Below are the code and all the weights of a small trained network. Each question names an input and a class and asks about switching units off, where a switched-off unit gives its printed mean instead of its output.

import numpy as np


def w(rows, s, z=0):
    codes = np.array(rows[::2]) - 128.0
    scale = np.full(codes.shape[1], s)
    scale[-1] = z or s
    return codes * scale


def norm(h):
    return h / np.sqrt((h * h).mean(-1, keepdims=True) + 1e-5)


def f(y):
    return np.maximum(y, 0)


def log_softmax(a):
    a = a - a.max(-1, keepdims=True)
    return a - np.log(np.exp(a).sum(-1, keepdims=True))


def net(x, mask):
    res = np.array(x, float).reshape(1, 7) / 4 @ E
    u = 0
    for l in range(4):
        y = f(norm(res) @ A[l][:, :-1].T + A[l][:, -1])
        res = res + np.where(mask[u : u + 3], y, B[l][:, -1]) @ B[l][:, :-1]
        u += 3
    return log_softmax(norm(res)[-1] @ U[:, :-1].T + U[:, -1])


A, B = {}, {}
E = w([
[171,63,190,151,146,187,65],'x0',
[177,126,54,98,65,253,127],'x1',
[96,75,60,45,130,123,125],'x2',
[143,96,7,148,169,153,153],'x3',
[184,176,99,133,89,235,131],'x4',
[12,64,159,107,130,121,174],'x5',
[134,150,71,149,125,21,50],'x6',
],0.0031)
A[0] = w([
[129,72,157,138,156,71,215,141],'L0N0',
[210,168,253,96,50,130,78,2],'L0N1',
[158,123,78,169,175,63,68,119],'L0N2',
],0.0045,0.0018)
B[0] = w([
[51,170,240,103,146,230,117,240],'L0N0',
[125,174,194,252,30,145,43,255],'L0N1',
[222,164,149,79,110,53,180,231],'L0N2',
],0.0039,0.0021)
A[1] = w([
[112,75,163,127,140,107,232,2],'L1N0',
[254,108,136,129,132,52,166,45],'L1N1',
[165,161,148,101,157,66,88,102],'L1N2',
],0.0039,0.0012)
B[1] = w([
[73,139,174,167,137,79,64,235],'L1N0',
[132,111,109,146,255,63,179,250],'L1N1',
[171,161,82,161,98,62,225,253],'L1N2',
],0.0048,0.0011)
A[2] = w([
[64,134,61,9,31,60,88,131],'L2N0',
[142,213,180,54,163,167,254,212],'L2N1',
[127,33,175,242,113,138,15,248],'L2N2',
],0.0044,0.0016)
B[2] = w([
[77,112,124,68,77,159,228,200],'L2N0',
[122,56,25,254,114,162,57,247],'L2N1',
[154,149,136,75,131,137,118,253],'L2N2',
],0.0062,0.0033)
A[3] = w([
[238,37,149,117,189,193,156,170],'L3N0',
[214,27,149,114,213,150,104,30],'L3N1',
[99,4,209,123,45,182,109,2],'L3N2',
],0.0025,0.00084)
B[3] = w([
[149,140,113,2,185,125,112,250],'L3N0',
[148,97,164,84,183,89,88,187],'L3N1',
[143,173,127,215,157,44,119,243],'L3N2',
],0.0071,0.0015)
U = w([
[197,198,59,149,194,46,157,216],'0',
[157,141,3,102,82,224,143,226],'1',
[214,67,111,46,212,176,79,92],'2',
[72,86,87,199,147,169,105,5],'3',
[36,112,196,150,200,119,104,35],'4',
[72,89,90,44,70,116,203,160],'5',
[198,200,185,154,59,168,52,225],'6',
],0.0078,0.0014)

Each question gives the input, the list of numbers given to net, and the class t.
The units are the neurons (one row each of A and B). Each row of codes is followed by its name. A weight is (code - 128) times the scale printed after its matrix; where a second scale follows, it is the last column's (A, B and U).
mask holds one flag per neuron, layer by layer. A switched-off neuron (its flag False) gives its mean, the last column of its row in B, instead of its output. The means were averaged over made-up inputs and are rounded, as every weight is.
A unit's drop is (log p(t) with every unit on - log p(t) with that unit switched off) / (log p(t) with every unit on - log p(t) with every unit switched off).
The circuit of an input: a set's keep is (log p(t) with only the set's units on - log p(t) with every unit switched off) / (log p(t) with every unit on - log p(t) with every unit switched off). Starting from all 12 units, units are removed one at a time, each time the one whose removal leaves the highest keep (on an exact tie, the one counted first), for as long as the keep stays at least 0.8.
units of the circuit, in order: the units of the circuit, biggest drop first
unit that matters most: the unit with the biggest drop
top k neurons: the k neurons with the biggest drops, biggest first
drop when u is switched off: that unit's drop, to one decimal
input [5,-4,-4,7,-1,-3,-5], class 2: unit that matters most : L3N0
input [8,0,1,3,-6,1,7], class 0: top 3 neurons : (L0N2 L1N2 L1N1)
input [4,-8,5,-8,7,4,1], class 6: units of the circuit, in order : (L0N1 L2N2)
input [7,3,-5,4,-3,-2,7], class 0: units of the circuit, in order : (L0N2 L1N1)
input [4,3,7,4,2,3,4], class 5: units of the circuit, in order : (L2N0 L2N1)
input [8,-5,7,-3,4,-3,8], class 0: units of the circuit, in order : (L0N2 L1N2)
input [-6,5,5,5,-4,-3,7], class 5: top 3 neurons : (L2N0 L2N1 L3N2)
input [0,-7,5,-4,0,2,6], class 5: top 2 neurons : (L2N0 L3N2)
input [-7,8,3,6,-6,0,7], class 5: drop when L2N0 is switched off : 0.6
input [-4,-6,1,3,0,-3,-7], class 3: drop when L2N1 is switched off : 0.5
input [4,1,-7,6,-7,-5,-6], class 2: drop when L3N0 is switched off : 0.2
